B:
1: [ 213 -251  343 -102   -1  -87   69   39    8   11  -72   97  -46  247
   24   -2   88 -376   81 -238   -7  184  -21 -300 -231 -122   64  198
  -89   70   33   67 -158 -135  208 -156  -53   84  122   19  226 -346
 -115  383]
2: [ 326 -366  325 -210 -324 -183  306   44  428  112  -12   31  -41  276
  -30  272  241 -332 -266 -291 -169  320  304 -400 -332 -188  105  282
  -83   94  151  436 -394 -237  122  -97  137   74  393  156  363 -360
 -302  301]
3: [-183  283 -325  285  301  331  -38  100  -55  156  -11  207  311 -611
  -20   59  -79  273  353  353   27 -110  -84  350  325  102   64   95
  -63 -140 -213 -106   58  139 -298  196    1  120 -476   -4 -261  372
   90 -432]
4: [ -87  -66 -255   73  249  -27   88  -30 -174 -173  121 -115  -52 -176
   65 -177   31  -66 -216   92   60 -211  166  175  161  222 -167  -39
   72 -156  118   50  -23   17  -51  142 -395  323  110 -151  160   55
   36  161]
5: [  59  223 -391  -99  267  324  223  226 -309  -25  190 -298 -121 -190
 -171  110   33 -121  339  -84  331 -170  459  327   63  221 -225  208
  -66  -52  289  270  218  -99 -204  167 -140  400  136   79  277 -210
  285  178]
6: [ 158  173  130  -86 -106 -112  119  164  114  182  -65   41   38  262
   78  112  -32 -322   59 -473 -115   27    5 -274 -415   25   32  234
 -100   85   53  119 -223  -40  178  -41  137 -140  116  124  249  -68
 -327  217]
7: [-105  314 -294  208  278  240  -67   -4 -178  152  -59  141  145 -341
   13   -1 -190  185  278  116  151 -188  -70  303  113  231  -23   26
  -86  -92  -66  -37   96   84 -221  141 -114  108 -251   15 -135  150
  129 -186]
8: [-106   28 -379  121  238   90   88  -60 -123  -70  101  -76   -8 -320
   19  -70   -8  114 -155  195  114 -226  226  308  219  265 -151  -45
   40 -167  110  127   12   18 -208  201 -327  334   56  -81   73   96
  116  -14]
9: [ -67 -368  -32  166  238   64    4 -166  -23 -119   15  154   74 -358
   15 -126  111   84 -123  427   34   31   14  145  344    9   24  -34
   29 -151  -77   -6  -62  -20 -131   58 -344  359 -100 -155  -71  -11
  127  -22]
10: [ 127 -335   37  -61  125  131  175   19  -26  -82   80  -27  -51 -139
 -123   69  200 -144   72  140  133  142  273   48  132  -78  -19  169
  -42  -43  111  213  -18 -168  -88    0 -176  397  115   -2  173 -314
  164  196]
11: [-148  197 -129  352  234   86 -239 -229  -61  200 -225  403  230 -312
  142 -103 -283  313   89  216   30 -155 -370  204   91  209  107 -110
  -78 -114 -232 -168  -34  151 -173   68 -177  -33 -358  -54 -322  248
    8 -289]
12: [  69 -436  142   10   90 -139   82 -120   16 -154   27   59  -56    4
   61 -131  155 -195 -271   99  -34   73   69 -109   64  -27  -10   15
   34  -77   44   74 -175  -91   78  -33 -320  286  155 -131  171 -192
  -52  279]
13: [ 320 -659  552 -114 -304 -270  164 -177  457   74 -137  262  -20  288
   32  147  235 -273 -369  -99 -195  433   63 -487 -256 -286  210  170
  -84   77   24  301 -447 -240  171 -212   -5   87  311   62  215 -445
 -276  315]
14: [ -67  -41 -349   76  304  150   99  -50 -233 -133  130 -124  -72 -291
  -30  -96   13   57  -57  201  217 -206  268  337  248  250 -182  -30
   29 -155  163  146   98  -30 -204  175 -389  438   86  -88  114  -52
  233   89]
15: [  74 -499   86   37  308  238   63  -65 -173 -168   60   73  -30 -296
 -153  -46  214  -73  210  413  234  176  144  144  364 -128   11  109
  -32  -84   14   66  104 -158 -136  -36 -309  530  -65  -94   26 -365
  357  162]
16: [-148  163 -168  276  217  207  -64   32   48  169  -78  284  316 -492
   30   31  -67  224  232  306  -64  -42 -169  204  239   47  120   81
  -68 -110 -249 -123  -44  129 -211  125   13   41 -436  -14 -254  339
  -14 -374]
17: [ 117    1   33  -69  -96 -127  185   89  167   85    9  -14   10  127
   63   88   59 -228 -162 -273 -125   20  151 -182 -245   42   -5  163
  -49   12   96  201 -252  -57   86   19   13   24  198   66  256  -44
 -269  182]
18: [ 142 -503  123  -10  148   64   75 -206  -65 -112   -1   75 -117  -82
  -76  -39  146  -74  -64  228  198  145  172   41  147  -31  -10   35
  -35  -57  107  203  -15 -192  -87  -54 -346  445  174  -58  111 -446
  241  268]
19: [  90  -76   61  -37  -97 -251  129  -28  157   27  -20   14  -25  199
  144  -18   25 -221 -359 -272 -157  -34   83 -210 -252   98  -26   61
    1  -18  102  164 -306  -37  139   15 -122   12  261   -8  255  -27
 -322  238]
20: [-109  339 -290  186  267  321   14  179  -96  165    5  116  244 -450
  -46   92  -81  134  425  157   68 -102  -15  279  177  107   28  162
  -86  -84 -126  -49   84   89 -226  158   59   96 -371   54 -132  249
   72 -288]
21: [   3  -25  104   74  -48 -301    6  -82  149   57  -97  162   70  150
  232 -113  -64 -160 -353 -214 -235  -71 -156 -235 -235  110   35   -8
    6  -39  -51  -22 -335   55  178    2 -134  -97   82  -66  115  138
 -389  145]
22: [  21 -156  -79   79  -12 -107   84 -184  158   38  -36  101    5  -86
   83    8    4   66 -366   63  -48  -39  119   27  -16  140   -6  -30
   -5  -90   67  214 -222  -44  -92   74 -213  165  167  -20   87  -18
 -103   37]
23: [ -90   22 -174  190  120  147   68   40  140  111    5  174  241 -436
    4   84   45  165   39  278  -87    0   33  162  220   20   82   99
  -33 -112 -134   38 -120   55 -209  146   -1  137 -237   -2 -117  256
  -50 -284]
24: [ 362 -678  529 -182 -137  -74  176  -98  217   -6  -71  151 -105  245
  -94  142  282 -344  -49  -55   22  442  160 -364 -158 -309  142  236
 -110   92   93  308 -231 -309  127 -231  -65  268  291   70  258 -663
   -9  425]
25: [  48    7    9    5   63  -70   78   47  -17   21   -8   22   11   55
   73  -27   -2 -193  -47 -167  -35  -42   33  -87 -132   82  -30  100
  -28  -18   41   61 -137  -19   82   17 -117   73   78   -9  176  -29
 -148  183]
26: [-217  266 -424  193  238  -14   25   18  -96  -25   75  -28  107 -306
  151 -151 -106   98 -196   80  -53 -348   36  253  138  331 -130  -72
   69 -189    3  -51  -68  162 -114  241 -264  122  -81 -118   22  412
 -107 -112]
27: [ 393 -909  739 -160   28   65   65 -135   23  -92 -109  258 -108  190
 -173   55  325 -406  263  137  165  595    3 -369    2 -467  207  265
 -138  118   -8  147  -76 -354  157 -348 -151  397  117    7  151 -882
  220  512]
28: [   0 -218   78  148  134   57  -19 -106   52   38  -78  247  131 -227
   19  -19   39   46   33  241   -5   99  -88   24  146  -44  113   50
  -49  -71 -119   -7 -100  -20  -80   -3 -146  180 -151  -52  -89  -30
   23  -41]
29: [ 201 -103  194   -9   57  191   17  -24  -22  176 -132  200   25    6
 -102  157   -9  -88  367  -42  177  201    1  -40 -113  -73  105  206
 -181   67   -2  153    8 -149  -67 -103   21  136  -37  132   22 -386
  139  118]
30: [  34  197  -67  127   77  142  -18  -11   25  234 -129  211  141 -154
   14  112 -133   86  215  -27   50  -20  -75   80  -81   98   76  111
 -129   -7  -66   67  -54    7 -134   44   33    0 -147   97  -76   19
  -18 -121]
31: [  57  274 -181   64  433  522  -54  118 -485  117  -29   31    7 -264
 -197   69 -142    8  837   54  487  -58   46  361  105  129  -62  200
 -184    6   46   18  389  -70 -231   32  -98  294 -249  103  -51 -315
  490   44]
32: [-119  304 -365   97  225   66   77  127 -151    4   92  -94   66 -215
   68  -61  -82  -24   15  -55   22 -280  108  205   48  274 -136   50
   15 -115   60   10   -5   98  -84  200 -162  125  -48  -36  107  249
  -60  -21]
33: [  69 -352  138  118   71   29  -11 -219  111   40 -104  267   75 -169
    5    9   58   78  -82  262   31  149  -36   -2  111  -54  116   18
  -62  -56  -71   99 -134  -91 -108  -37 -185  219  -34  -35  -66 -174
   53   10]
34: [-113  385 -505   63   41  150  282  295  168  133  176 -149  189 -410
  -22  206   51   88  -34   -8 -126 -193  366  249   93  192  -83  195
    1 -120   71  224 -129   83 -233  313  120  103  -50   95  123  431
 -179 -277]
35: [-158  214 -362  151  240    2   36   10 -142  -35   73  -47   52 -247
  111 -137  -91   42 -135   43    3 -306   62  221  106  302 -130  -41
   47 -154   40  -14  -34  114  -91  200 -274  163  -34  -98   58  278
  -51  -26]
36: [  30  217 -133    2  168  110   79  153 -159   60   31  -42   22  -44
   -1   19  -53 -161  234 -181   96  -99   89   60  -92  133  -75  167
  -68  -20   72   55   22   -6   -7   65  -56  105  -14   46  150  -35
   -7  127]
37: [ -64  -57 -177  101  138   90  136   92   87   -6   93   37  145 -359
   -1   37  124   30  -41  215  -72  -19  155  137  218   25    4  111
    9 -125  -39   73 -112   13 -137  142  -90  221 -103  -37   27  175
  -48 -116]
38: [  20 -504  389  134  255 -151 -188 -247 -167 -163 -142  312   12   46
  147 -337   25 -207  -55  178    2  111 -372 -194   90  -92   89  -64
    4  -58 -168 -261 -100  -27  210 -175 -431  188 -117 -233  -35 -214
    6  310]
39: [  -1  124  -66  150   84   37  -57 -111   18  179 -139  215  106 -107
   81   20 -158   97   26  -14   32  -71 -107   62  -83  158   40   15
  -91  -42  -45   45  -88   30  -97   40  -92   17  -79   39  -62   30
  -49  -63]
40: [-150   82 -277  254  347  225  -86 -111 -189   30  -37  173  133 -451
   14  -91 -108  244  158  343  159 -159  -63  353  299  207  -21  -48
  -31 -152  -93  -67  102   78 -253  145 -271  245 -266  -83 -184  139
  211 -185]
41: [ 291 -330  372 -152 -258 -184  201    9  353  121  -78  125    0  276
   12  196  177 -313 -183 -274 -170  299  129 -408 -329 -189  132  245
 -101   90   64  294 -363 -187  164 -136  103   19  274  123  273 -314
 -299  284]
42: [  -1   88  -31  172  142  188  -51  -21   18  199 -128  271  188 -265
   -5   88  -85  125  266  132   52   35 -122  104   49   27  119  105
 -118  -33 -140    2  -35   16 -157   34   10   49 -258   54 -158   36
   39 -181]
43: [  27 -349  294  124  295   21 -151 -133 -203  -99 -116  278   58  -75
   55 -224   17 -158  200  197   78  114 -292  -77  136 -100   91   26
  -40  -48 -166 -223    1  -24  104 -138 -307  207 -211 -157  -77 -213
  108  202]
44: [ 340 -243  418 -167 -335 -167  208   33  420  234 -126  170   18  341
   -1  282  134 -317 -104 -375 -173  340  110 -460 -451 -209  179  298
 -147  142   64  342 -392 -209  155 -159  223  -76  274  199  266 -357
 -336  254]
45: [  79 -294  112   81   60  -61  -11 -235   35    7 -101  189  -21  -23
   54  -52    4   -4 -181  104   52   54  -15  -29   -1   48   36  -22
  -39  -50   18  111 -141  -89  -38  -33 -271  205  100  -48   33 -211
   27  146]
46: [   2 -121   26  154   39  -71  -30 -194  117   90 -116  238   91 -107
  105  -34  -56   83 -198   99  -62   -5  -90  -13   -9   88   74  -32
  -39  -70  -67   58 -196    1  -52   23 -177   72  -14  -35  -46   25
 -104  -23]
47: [ -41  283 -157  144  -83   54  119  156  341  299  -47  188  305 -285
   53  239  -15  117   14  -13 -235    0   16   13  -55   33  135  196
  -82  -42 -141  109 -264   85 -138  152  252 -127 -201  129  -61  388
 -319 -346]
48: [ 143  -70 -107  -97  235  310  171  145 -247  -37  107 -140 -102 -135
 -196  107  108 -168  392   18  318   42  339  181   91   31 -103  236
  -99  -12  198  229  174 -171 -148   36 -131  422   91   67  211 -392
  321  228]
49: [ -90 -286  -86  231  415  214 -130 -256 -273 -117  -45  211   32 -408
  -22 -195  -23  185  110  509  257  -38  -87  313  413   93   -6 -101
  -10 -166  -80  -84  141  -24 -218   40 -465  428 -200 -169 -179 -130
  376  -20]
50: [-124  324 -133  246  171   18 -137  -43  -45  192 -149  260  207 -179
  164  -72 -240  126   91  -26  -53 -188 -282   88  -58  214   53  -14
  -65  -75 -168 -152  -91  156  -48   85  -73 -114 -272  -14 -152  305
 -147 -180]
51: [-127   85 -374   92  161  155  213  176   69  -15  175  -91  147 -464
  -34   74  132   74  -50  222  -51 -116  295  251  273  104  -64  128
   30 -155   24  130  -71   45 -220  245  -70  265  -85  -20   68  288
  -29 -186]
52: [  86 -331  126  -37   38 -140  130  -30   69 -101   37   22  -32   46
   54  -62  158 -236 -230  -19  -72   77  115 -152  -15  -37   -4   85
   18  -46   59  109 -204  -89   97  -19 -212  217  169  -77  211 -147
 -127  272]
53: [ 163 -825  456   50  -41 -176   22 -333  267  -87 -117  326    5   -3
   40  -58  237  -94 -368  307  -96  354  -50 -258  115 -247  183   -2
  -10  -42  -78  118 -305 -180   54 -169 -285  293  120 -107   21 -363
  -44  216]
54: [ -97  251 -539   62   89  249  320  261  158   97  212 -166  163 -532
 -107  253  124  155    4  175  -28 -140  480  352  242  152  -85  195
    0 -142  103  303  -62   24 -345  328   72  263  -36   97  104  321
  -15 -300]
55: [ -60  503 -443  100   90  169  114  132   -8  219   31  -44  114 -244
   11  148 -158  129  103 -126   53 -250  183  259  -76  306  -88  105
  -70  -72   86  185  -26   71 -228  231   40   28  -37  125   51  247
  -56 -183]
56: [ -50  482 -325   43  -17  -83  126  144   63  178   20  -67   76    7
  146   59 -153  -54 -142 -364 -122 -283  113   38 -270  322 -103   87
  -27  -48   95  130 -182  102  -15  189   23 -112   93   70  183  306
 -318  -21]
57: [ -62  452 -288  113 -123   17  181  225  361  323   -9   93  296 -243
   80  263  -51  102  -61 -154 -280 -108  106   30 -140  129   72  197
  -65  -44  -71  164 -291  119 -135  215  296 -179 -122  158   17  484
 -405 -346]
58: [ -49  -57 -217   76  106   24  141    7   67  -19   82   -4   58 -249
   28    6   70   26 -178  131  -30  -79  196  134  133  115  -52   45
   21 -121   49  146 -122   -1 -130  144 -170  239   41  -40   88  109
  -50  -26]
59: [ -85  424 -432   23  130   16  164  205  -96   42  128 -197   31 -116
   77    1  -84  -81  -55 -236  -13 -322  227  168  -85  325 -187   94
   16  -93  151  109  -63   93  -52  232  -88   72   82   12  226  279
 -161   28]
60: [ 308 -741  568  -79  -68  -76   60 -211  178  -22 -133  282  -62  171
  -57   47  225 -255  -57   89   30  437    3 -333  -68 -309  181  149
 -105   62   -3  188 -210 -273  109 -252 -149  271  174    3  121 -618
   38  367]
61: [-124 -109  -84  192  211 -105  -65 -159  -60  -83  -30  147   77 -177
  167 -225  -49   28 -250  166  -67 -147 -138   63  139  164  -23 -103
   54 -150  -75 -112 -128   85    0   72 -351  153  -77 -175  -31  177
  -89   29]
62: [-121  481 -373   90   52  -83  105  147   28  123   49  -72  104  -82
  165   -3 -149  -27 -163 -269 -140 -326   78   90 -165  334 -116   49
   15  -92   59   52 -172  146  -22  215  -30  -88   24   18  140  413
 -310  -68]
63: [ 380 -310  671  -73 -114   45  -48  -56  136  275 -303  425   56  313
  -61  198   17 -294  444 -229   57  469 -248 -434 -374 -328  294  306
 -262  204 -119   91 -148 -227  167 -335  185  -63  -40  189   21 -610
  -40  280]
64: [  23  130  118  108 -137 -278  -26  -73  263  215 -176  258  153  160
  244  -16 -141  -80 -293 -287 -279  -47 -220 -265 -343  107  105   33
  -46   -5 -106    1 -379   83  143   -5   27 -253   15   25   42  206
 -469   17]
65: [ 105  -62  127  -19   50  -17   71   68    1   55  -36   82   38   67
   29   19   37 -227   90 -153  -21   69    4 -139 -137  -22   33  171
  -71   15    7   57 -126  -55   88  -41  -36   74   21   20  144 -129
 -112  190]
66: [ -52  -56 -139   38  109 -209   93  -45  -34 -124   69  -72  -49   19
  165 -179   13 -154 -394  -93  -86 -196  104  -10  -35  217 -136  -42
   83 -118  114   50 -185   31   79  104 -336  168  197 -134  223   99
 -184  224]
67: [ 324 -609  709   12  -47   68  -86 -193  179  166 -290  521   93  107
  -78  130  114 -164  328  120   49  551 -273 -362 -100 -411  347  219
 -216  127 -201   47 -161 -229   87 -330   48   96 -126   86 -102 -597
   61  186]
68: [ 140 -637  376  -15  211  -21   -7 -134 -134 -207  -26  145  -75   21
  -19 -170  197 -284   47  191  102  239  -56 -159  140 -186   57   79
  -19  -28  -22  -36  -41 -159  131 -169 -358  382   28 -145  105 -451
  152  394]

[ 213 -268  -63   74   57   29  296 -194 -163  130   93   63 -111 -563
  400  -64  -85  319  106  -28 -152 -235 -261  361  368 -613 -287 -168
 -488 -408 -278 -214 -339  101  426] : 27
[   6   52   14  -21   -2  107  -18  -41   84    7  -38 -113  195   92
 -108  106  131   64  -38   51  -74 -105  -18   -4   27  120  193 -116
   34   55   58 -164  -26   63  -54] : 22
[  39   23   -4    9   -2  106  -12  -75   62    5  -54  -92  209   39
 -100  109  146  101  -28   59 -107 -137  -43   25   67  105  176 -177
  -17    3   32 -186  -75   73  -25] : 66
[ -83  184   86 -170   71  103   19  151  140   60  121 -127  -26  145
  -29  -31   67  -39  -85  -72   31  -46   31  -20   28  -65  122  143
  134   46   80 -152   23  -17 -109] : 47
[ -40  158   47 -123   65   46   11  138   73   61   96  -38  -33  100
   -7  -63   38  -42  -35  -63  -21   -9   26  -14   71  -86   41   71
   80  -17   74 -116  -45  -48  -53] : 55
[-175 -150  192  -81  -69  -24  224 -153   86  -86   97 -121    5   79
  209   44 -131  -59   -8  -53  170  169  -16   55 -242  -23   58  226
  -42  294   70   93  161   72  227] : 11
[  75  -25  -23   54  -34   45  -34  -90   21   19  -90  -25  165   -1
  -56   86  108   88    0   89 -128  -51  -48   30   53   77   68 -173
  -49  -33   25  -96  -92   69   58] : 8
[  -8   66   -6  -44   48  -28   59   65  -34   63   75   56  -36    2
   82  -88  -54  -31   59  -39  -53   49    5   24   97 -147  -94    4
  -28  -59   41  -30 -100  -68   68] : 36
[ -67    6   29  -16    0   38   85  -87   17  -41   11  -50  191   98
  -22   59   12    4   37   -2  -27  -30   -1   -1  -12  111  149 -107
  -16  125   87  -91  -11    8   20] : 35
[-121  -48  179 -119  -15    3  161  -36  111  -35  116  -96  -67   77
  160  -10  -52  -50  -61  -85  117  103  -11   46 -145  -86   41  219
    1  163   61    8   90   43  154] : 50
[ -32   30  105  -99   14  -17   54   65   78   36   84  -18 -134   47
  118  -69  -22  -55  -48  -55   29  110   -2   24  -34 -145  -68  175
   21    9   46   12   -3   -5  117] : 30
[ 131  138  175 -155   68  103 -124  185  266   66   44  -76 -209   71
  -59  -60  319   49 -318  -80  -85  -94  -49   25   71 -143   65  127
  106 -227   20 -250 -112   86   -5] : 56
[  75   17  -31   31    5   61  -20  -50   14   29  -53  -16  150   -2
  -62   58  113   89   -1   56 -137  -99  -45   34  108   34   77 -188
  -48  -70   21 -148 -121   43   18] : 52
[ -12 -109   56   12   12 -237  194  -15 -154   -4  128  266 -228  -89
  332 -235 -250 -125  136 -122  -17  296  -11   72   19 -298 -373   75
 -181  -82   28  188 -149 -136  387] : 31
[  20 -143   13   95  -79  -12   62 -218  -16  -62  -92   -9  222    8
   15  112   21   66   52   84  -78   21  -56   46  -53  140   74 -189
 -114   90   41  -14  -46   78  168] : 9
[ -44  -76  122  -54  -13  -57  137  -45   35  -21   80   14  -90   12
  175  -56  -64  -42  -18  -68   33  127  -29   59  -71 -125  -71  118
  -65   48   40   34   -8   10  219] : 7
[-104  -66  103  -55  -11  -57  176  -71    6  -44   98    2   -8   48
  168  -37 -118  -66   41  -70   64  128   -3   40  -90  -64  -22   92
  -58  138   66   45   23  -17  181] : 3
[ 128    2  -81   75    3  -26  -47  -26  -64   58  -70  102   87  -52
  -12  -15   55   67   61   66 -191   -9  -39   35  154  -31  -80 -223
  -91 -164    6  -66 -196   -8   93] : 10
[   7   22   20  -37   11  -91   37   70  -28   65   58   97 -135  -13
  147 -122  -89  -68   50  -30  -37  172    6   24   38 -187 -201   90
  -32  -68   38   83  -82  -66  159] : 29
[ -72   15  103 -104   50 -113  163   88  -22   31  182  104 -236   -2
  253 -195 -164 -117   37 -144   52  189   12   47    9 -294 -211  206
  -49  -22   44   72  -55 -102  209] : 63
[  96   21   22    4   -1   68  -51  -28   77   19  -57  -37  100   21
  -74   51  174   90  -81   45 -135  -93  -49   29   75   40   94 -140
  -18  -90   25 -166 -112   73   29] : 58
[  19  227  -27  -94   89  118  -75  157   78   94   43  -59   71  107
 -139  -18  150   22  -50  -15 -112 -142   22  -29  172  -16  124  -76
  104  -94   68 -236 -111  -37 -175] : 34
[   9  -58   47   15  -36   17   46 -109   40  -28  -28  -34  121   36
   10   61   51   40   -9   30  -48    2  -40   31  -30   62   78  -80
  -54   52   45  -57  -39   60  109] : 45
[  41  -50  -11   46   -7  -23   58  -90  -48    3  -19   58   99  -28
   48    4    2   41   55   21 -102    6  -41   46   70  -17  -24 -153
 -110  -38   25  -52 -123    2  138] : 60
[ -17 -256   94   84 -110  -77  164 -280  -23  -99  -50    9  110  -40
  176   79  -80   31   53   40    9  142  -76   95 -153   48  -18  -52
 -180  150   22  100    7   97  333] : 38
[  88  282  -93  -71   96  129 -166  214   66  149   -4  -37   72   84
 -199  -19  191   47  -40   38 -177 -159   24  -47  247  -24   84 -127
  128 -185   55 -248 -157  -46 -226] : 2
[  26 -230  102   76 -100 -137  105 -194  -18  -71  -48   88  -19  -35
  198    1  -73  -15   21   22  -17  230  -61   73 -141  -26 -140    9
 -155   53   26  161  -32   64  374] : 43
[-274  201 -104  -13   29 -104   89   45 -183  -46   75  108  304  337
  -84  -51 -277 -265  316  -24   20  209  197 -186  -46  275   74 -129
  129  354  266  132   57 -272 -146] : 1
[ -63  -29   93  -69  -13  -42  106   -7   35   11   81   -7  -80   35
  152  -47  -83  -57    9  -44   44  142   -5   35  -62 -116  -71  147
  -21   72   51   53   13   -6  158] : 42
[  28  185   88 -146   81   22  -57  218  127   79   98   13 -174  104
   -5 -127  116  -57 -133  -92  -52   19   20  -18   85 -155  -35  125
  106 -139   67 -122  -93  -45  -24] : 6
